Look-ups in named tables: a row name and a column name give one cell, copied from the table.

taf
        zumasav  miloz   sar    nit
duk        6419    819  -119    184
bolani    -3665  -1166   717  -6381
ronil     -5677   1705    90   1752
salil      3078   1897   330   -707
tef       -5621  -2774  1179   -634
kilu        175  -1776   140  -1604

duk, nit: 184
duk, zumasav: 6419
duk, sar: -119
tef, sar: 1179
ronil, miloz: 1705
ronil, sar: 90
salil, sar: 330
salil, nit: -707
tef, nit: -634
salil, miloz: 1897
kilu, zumasav: 175
tef, zumasav: -5621
bolani, zumasav: -3665
ronil, zumasav: -5677
kilu, sar: 140
tef, miloz: -2774

lusu =
|  | mateze | lis | ribu | monefab | kedude | nes | bavopu |
|---|---|---|---|---|---|---|---|
| zetidoz | 149 | 132 | 162 | 144 | 142 | 151 | 140 |
| zoz | 145 | 139 | 148 | 142 | 142 | 148 | 147 |
| lakiteb | 166 | 109 | 161 | 132 | 123 | 149 | 150 |
| vuk | 146 | 105 | 141 | 135 | 157 | 155 | 124 |
| ruv | 165 | 111 | 228 | 140 | 111 | 59 | 124 |
| rad | 122 | 167 | 117 | 137 | 182 | 141 | 118 |
| bom | 153 | 153 | 112 | 118 | 159 | 125 | 99 |
| vodeva | 235 | 138 | 243 | 164 | 48 | 95 | 160 |
| tob | 166 | 131 | 99 | 118 | 162 | 119 | 70 |
| laruz | 139 | 133 | 155 | 124 | 154 | 166 | 131 |
| zanik | 170 | 107 | 225 | 136 | 113 | 69 | 116 |

What is the ribu of lakiteb in lusu? 161
What is the kedude of ruv in lusu? 111
What is the kedude of vuk in lusu? 157
What is the kedude of tob in lusu? 162
What is the monefab of zoz in lusu? 142
What is the mateze of zoz in lusu? 145
What is the nes of ruv in lusu? 59
What is the kedude of zoz in lusu? 142
What is the ribu of bom in lusu? 112
What is the mateze of vuk in lusu? 146
What is the ribu of tob in lusu? 99

gaf:
         mel  zetaf  razat  vufo  lel  doz  kigep  dogepuf
favug     95    245    163   124  106  133    125      133
nol      136    116    174   161  144  132    187      128
zoma     124    175    134   159  134  108    122      158
gipufu   132      8    170   155  115  134    112      143
nur      141     85    106    93  128   83    164      121
dad      152    102    101   153  147  158    179      128
sep      110     71    132   164  120   95     19      112
sureg    138    100     93    82  135  149     87       87
zet      161    142    110   153   99  135    158      118
kotameg  125    136    158   135  172  113     25      107
ses      162    165    119   198  127  136     67      149
zetozu   129     22    140   158  118   78    214      120
tagovuf  101    188    114   167  154  161    190      133

What is the razat of dad in gaf? 101
What is the razat of ses in gaf? 119
What is the mel of zet in gaf? 161
What is the lel of zetozu in gaf? 118
What is the mel of zoma in gaf? 124
What is the dogepuf of favug in gaf? 133
What is the razat of nur in gaf? 106
What is the kigep of sureg in gaf? 87
What is the vufo of kotameg in gaf? 135
What is the razat of tagovuf in gaf? 114
What is the razat of kotameg in gaf? 158
What is the kigep of tagovuf in gaf? 190
What is the vufo of sureg in gaf? 82
What is the kigep of nol in gaf? 187
What is the zetaf of gipufu in gaf? 8
What is the lel of kotameg in gaf? 172
What is the vufo of zetozu in gaf? 158
What is the mel of gipufu in gaf? 132

kide:
	gep	gozed
veg	-7947	1554
sor	-3437	-5442
losi	6314	-936
nafakit	8037	-6102
vetesev	4064	-1567
mizi	-3446	6579

What is the gep of nafakit in kide?
8037
What is the gep of mizi in kide?
-3446
What is the gozed of veg in kide?
1554
What is the gozed of sor in kide?
-5442
What is the gep of sor in kide?
-3437
What is the gozed of nafakit in kide?
-6102

lok =
cols = lir, kib, mamome, resaza, dakeki
simez: [146, 146, 159, 140, 136]
rire: [117, 135, 59, 173, 177]
muna: [160, 156, 209, 120, 97]
zokami: [154, 151, 180, 129, 120]
fod: [162, 159, 220, 116, 87]
delira: [136, 141, 112, 155, 160]
kivem: [151, 149, 172, 135, 128]
geb: [145, 143, 140, 145, 146]
fidizi: [157, 155, 204, 123, 103]
narib: [115, 136, 57, 173, 178]
gipar: [129, 140, 94, 161, 167]
kiguro: [102, 133, 20, 185, 183]

What is the resaza of rire in lok?
173
What is the dakeki of geb in lok?
146
What is the resaza of muna in lok?
120
What is the resaza of kivem in lok?
135
What is the dakeki of gipar in lok?
167
What is the mamome of rire in lok?
59
What is the kib of simez in lok?
146
What is the kib of narib in lok?
136
What is the kib of kivem in lok?
149
What is the kib of muna in lok?
156
What is the lir of muna in lok?
160
What is the dakeki of zokami in lok?
120
What is the lir of zokami in lok?
154
What is the lir of gipar in lok?
129
What is the mamome of kiguro in lok?
20
What is the dakeki of rire in lok?
177
What is the kib of zokami in lok?
151
What is the lir of rire in lok?
117
What is the kib of rire in lok?
135
What is the mamome of kivem in lok?
172

zezilub =
cols = pesezu, fode
zumuz: [27.47, 34.68]
lafali: [58.06, 62.34]
lag: [82.06, 45.33]
pimos: [26.80, 34.30]
dab: [38.80, 46.80]
mok: [70.57, 64.02]
dal: [35.70, 48.06]
gozol: [75.88, 39.07]
suluz: [91.02, 50.47]
mepe: [37.54, 50.15]
bitu: [21.11, 71.50]
nekoru: [73.60, 64.22]
virunon: [91.22, 45.73]

pesezu of pimos = 26.80
pesezu of virunon = 91.22
fode of lafali = 62.34
pesezu of suluz = 91.02
fode of lag = 45.33
fode of zumuz = 34.68
pesezu of nekoru = 73.60
pesezu of zumuz = 27.47
pesezu of lafali = 58.06
fode of pimos = 34.30
pesezu of dal = 35.70
fode of suluz = 50.47
fode of dal = 48.06
fode of dab = 46.80
fode of mepe = 50.15
pesezu of dab = 38.80
pesezu of lag = 82.06
pesezu of mepe = 37.54
Row with the largest fode: bitu

mevazad =
,kuz,libel,kitesi,risodud,milub,mirevof,begeva
mem,37,33,39,44,46,22,39
bogufa,52,46,27,39,39,30,31
pev,39,45,44,39,38,45,40
gupu,57,51,23,35,35,40,30
kubos,26,64,55,39,48,22,36
lavebas,27,49,57,40,43,42,43
tumovo,28,80,39,32,54,17,43
semovus,36,54,40,37,44,33,40
nomutu,37,27,48,41,34,65,49

What is the libel of nomutu in mevazad? 27
What is the milub of lavebas in mevazad? 43
What is the milub of kubos in mevazad? 48
What is the risodud of mem in mevazad? 44
What is the kuz of lavebas in mevazad? 27
What is the begeva of mem in mevazad? 39
What is the kuz of nomutu in mevazad? 37
What is the milub of mem in mevazad? 46
What is the mirevof of gupu in mevazad? 40
What is the milub of pev in mevazad? 38
What is the libel of tumovo in mevazad? 80
What is the milub of semovus in mevazad? 44
What is the kuz of mem in mevazad? 37

digo
         zelevi  nugozab  bigitul
lor         199      126      157
lat         107      102       43
pel         173      107       94
ritavot      94      106       44
reranat     148      101       64
mar         148      101       63
bepobo      169      160      222

What is the nugozab of pel in digo? 107
What is the bigitul of pel in digo? 94
What is the nugozab of bepobo in digo? 160
What is the nugozab of lor in digo? 126
What is the zelevi of mar in digo? 148
What is the bigitul of lat in digo? 43
What is the zelevi of bepobo in digo? 169
What is the bigitul of reranat in digo? 64

gaf
          rese    sig   begi
vuvuran  43710  63987  52670
nidaf    72690  40932  62367
lireluv  54340  76801  68700
ruz      91374  38613  77849
sares    82812  50675  75757
lubi     32162  90016  28648
pab      91783   9841  78206

What is the rese of lubi in gaf? 32162
What is the rese of nidaf in gaf? 72690
What is the sig of pab in gaf? 9841
What is the begi of pab in gaf? 78206
What is the begi of nidaf in gaf? 62367
What is the rese of pab in gaf? 91783
What is the rese of sares in gaf? 82812
What is the sig of sares in gaf? 50675
What is the sig of lireluv in gaf? 76801
What is the sig of ruz in gaf? 38613
What is the sig of lubi in gaf? 90016
Row with the largest begi: pab

dasokef
|  | vunise | mag | vinor |
|---|---|---|---|
| nitidak | 107 | 180 | 80 |
| far | 54 | 57 | 161 |
| varoros | 101 | 36 | 71 |
| zelum | 30 | 109 | 208 |
| nukup | 93 | 182 | 94 |
| vetegu | 93 | 43 | 104 |
| numumag | 72 | 50 | 142 |
| koronas | 34 | 78 | 193 |
| sumu | 132 | 44 | 23 |
| sor | 31 | 119 | 214 |
| panebez | 38 | 150 | 202 |
| ligize | 158 | 75 | 2 |

What is the mag of nukup in dasokef?
182
What is the mag of sumu in dasokef?
44
What is the vinor of nitidak in dasokef?
80
What is the vinor of sumu in dasokef?
23
What is the vunise of ligize in dasokef?
158
What is the vunise of varoros in dasokef?
101
What is the vinor of koronas in dasokef?
193

